Here is a tiny trained network, its code and every weight. The questions are about switching its units off for an input and a class, where a switched-off unit gives its printed mean instead of its output.

import numpy as np


def w(rows, s, z=0):
    codes = np.array(rows[::2]) - 128.0
    scale = np.full(codes.shape[1], s)
    scale[-1] = z or s
    return codes * scale


def norm(h):
    return h / np.sqrt((h * h).mean(-1, keepdims=True) + 1e-5)


def f(y):
    return y / 2 * (1 + np.tanh(0.7978845608 * (y + 0.044715 * y**3)))


def log_softmax(a):
    a = a - a.max(-1, keepdims=True)
    return a - np.log(np.exp(a).sum(-1, keepdims=True))


def net(x, mask):
    res = np.array(x, float).reshape(1, 2) / 4 @ E
    u = 0
    for l in range(3):
        y = f(norm(res) @ A[l][:, :-1].T + A[l][:, -1])
        res = res + np.where(mask[u : u + 10], y, B[l][:, -1]) @ B[l][:, :-1]
        u += 10
    return log_softmax(norm(res)[-1] @ U[:, :-1].T + U[:, -1])


A, B = {}, {}
E = w([
[143,85,45,92,196,117,93],'x0',
[6,127,156,56,99,145,97],'x1',
],0.012)
A[0] = w([
[2,164,120,138,66,112,153,30],'0.n0',
[127,67,94,117,186,86,108,43],'0.n1',
[122,122,157,166,129,117,163,137],'0.n2',
[172,172,196,84,43,117,104,44],'0.n3',
[99,131,157,170,69,130,130,3],'0.n4',
[175,92,131,190,84,187,98,67],'0.n5',
[147,133,170,120,173,169,99,9],'0.n6',
[187,115,96,95,78,122,127,147],'0.n7',
[89,119,89,168,144,128,154,128],'0.n8',
[175,82,99,164,167,96,93,197],'0.n9',
],0.0092,0.0025)
B[0] = w([
[109,176,111,78,171,70,131,254],'0.n0',
[152,111,203,96,68,214,109,205],'0.n1',
[106,117,140,95,130,155,60,158],'0.n2',
[203,103,170,107,108,140,104,197],'0.n3',
[201,78,96,2,101,188,139,173],'0.n4',
[98,110,186,170,164,71,141,161],'0.n5',
[147,130,142,118,100,106,149,109],'0.n6',
[90,43,141,138,85,131,139,151],'0.n7',
[162,134,156,158,72,118,130,132],'0.n8',
[45,155,79,156,75,152,129,241],'0.n9',
],0.0079,0.0059)
A[1] = w([
[17,198,191,187,45,174,129,123],'1.n0',
[121,113,216,116,175,203,71,137],'1.n1',
[151,88,180,49,158,190,116,51],'1.n2',
[103,164,119,75,179,70,122,87],'1.n3',
[207,47,149,133,98,130,92,81],'1.n4',
[183,129,125,79,162,64,117,76],'1.n5',
[185,2,104,94,235,94,80,100],'1.n6',
[188,153,120,185,154,116,220,82],'1.n7',
[169,108,93,180,148,68,184,3],'1.n8',
[83,23,225,191,112,159,164,80],'1.n9',
],0.0089,0.0051)
B[1] = w([
[179,171,126,128,76,11,106,253],'1.n0',
[162,168,115,133,139,126,129,240],'1.n1',
[122,141,97,143,130,89,175,229],'1.n2',
[153,111,113,196,119,95,118,206],'1.n3',
[48,126,107,119,162,115,124,192],'1.n4',
[148,187,98,195,110,87,133,120],'1.n5',
[169,144,141,74,76,65,106,185],'1.n6',
[70,88,105,121,127,202,179,225],'1.n7',
[59,161,76,113,164,195,167,177],'1.n8',
[158,189,83,143,78,89,76,172],'1.n9',
],0.011,0.0036)
A[2] = w([
[179,167,115,138,94,195,193,96],'2.n0',
[132,120,138,47,209,97,145,156],'2.n1',
[76,103,60,233,141,179,189,35],'2.n2',
[90,99,67,193,174,125,252,3],'2.n3',
[170,165,131,108,168,197,128,121],'2.n4',
[13,137,191,111,124,108,118,40],'2.n5',
[138,165,187,133,136,150,121,97],'2.n6',
[187,177,223,173,102,128,169,74],'2.n7',
[10,154,223,48,114,120,133,139],'2.n8',
[162,75,133,72,82,236,91,151],'2.n9',
],0.012,0.0075)
B[2] = w([
[96,109,121,134,178,145,151,176],'2.n0',
[122,160,135,139,89,84,112,200],'2.n1',
[68,155,105,151,157,82,74,222],'2.n2',
[66,64,60,184,248,109,83,191],'2.n3',
[95,93,156,141,137,140,120,129],'2.n4',
[130,107,85,163,198,114,130,160],'2.n5',
[151,91,104,107,125,155,126,133],'2.n6',
[165,90,135,102,119,178,149,190],'2.n7',
[125,86,116,173,169,185,143,254],'2.n8',
[212,112,230,104,97,195,200,198],'2.n9',
],0.017,0.0082)
U = w([
[3,33,11,231,250,135,69,110],'0',
[227,32,231,31,74,248,232,3],'1',
[165,222,83,46,16,8,50,169],'2',
],0.016,0.0038)

Each question gives the input, the list of numbers given to net, and the class t.
The units are the neurons (one row each of A and B). Each row of codes is followed by its name. A weight is (code - 128) times the scale printed after its matrix; where a second scale follows, it is the last column's (A, B and U).
mask holds one flag per neuron, layer by layer. A switched-off neuron (its flag False) gives its mean, the last column of its row in B, instead of its output. The means were averaged over made-up inputs and are rounded, as every weight is.
A unit's drop is (log p(t) with every unit on - log p(t) with that unit switched off) / (log p(t) with every unit on - log p(t) with every unit switched off).
most important unit: the unit with the biggest drop
k most important neurons: the k neurons with the biggest drops, biggest first
k most important neurons of layer l: the k neurons of layer l with the biggest drops, biggest first
drop of u: that unit's drop, to one decimal
input [4,0], class 1: most important unit	0.n5
input [2,3], class 2: 2 most important neurons	1.n3, 0.n9
input [5,-3], class 1: 2 most important neurons	0.n1, 2.n9
input [0,3], class 2: 3 most important neurons of layer 1	1.n3, 1.n7, 1.n5
input [-6,4], class 1: 2 most important neurons	2.n8, 2.n3
input [-3,-2], class 2: 4 most important neurons	1.n9, 1.n4, 0.n2, 2.n8
input [-1,3], class 2: 3 most important neurons	1.n3, 0.n9, 1.n5
input [-3,2], class 2: 2 most important neurons	0.n0, 0.n1
input [-4,2], class 1: 2 most important neurons	2.n2, 2.n3
input [-2,3], class 2: 2 most important neurons	1.n3, 0.n9
input [-3,1], class 2: 2 most important neurons	0.n0, 0.n1
input [8,5], class 1: drop of 0.n1	0.1
input [7,-2], class 1: drop of 0.n9	0.4
input [6,-2], class 1: most important unit	0.n9
input [-8,2], class 1: drop of 0.n4	0.3
input [1,0], class 2: drop of 1.n0	0.6
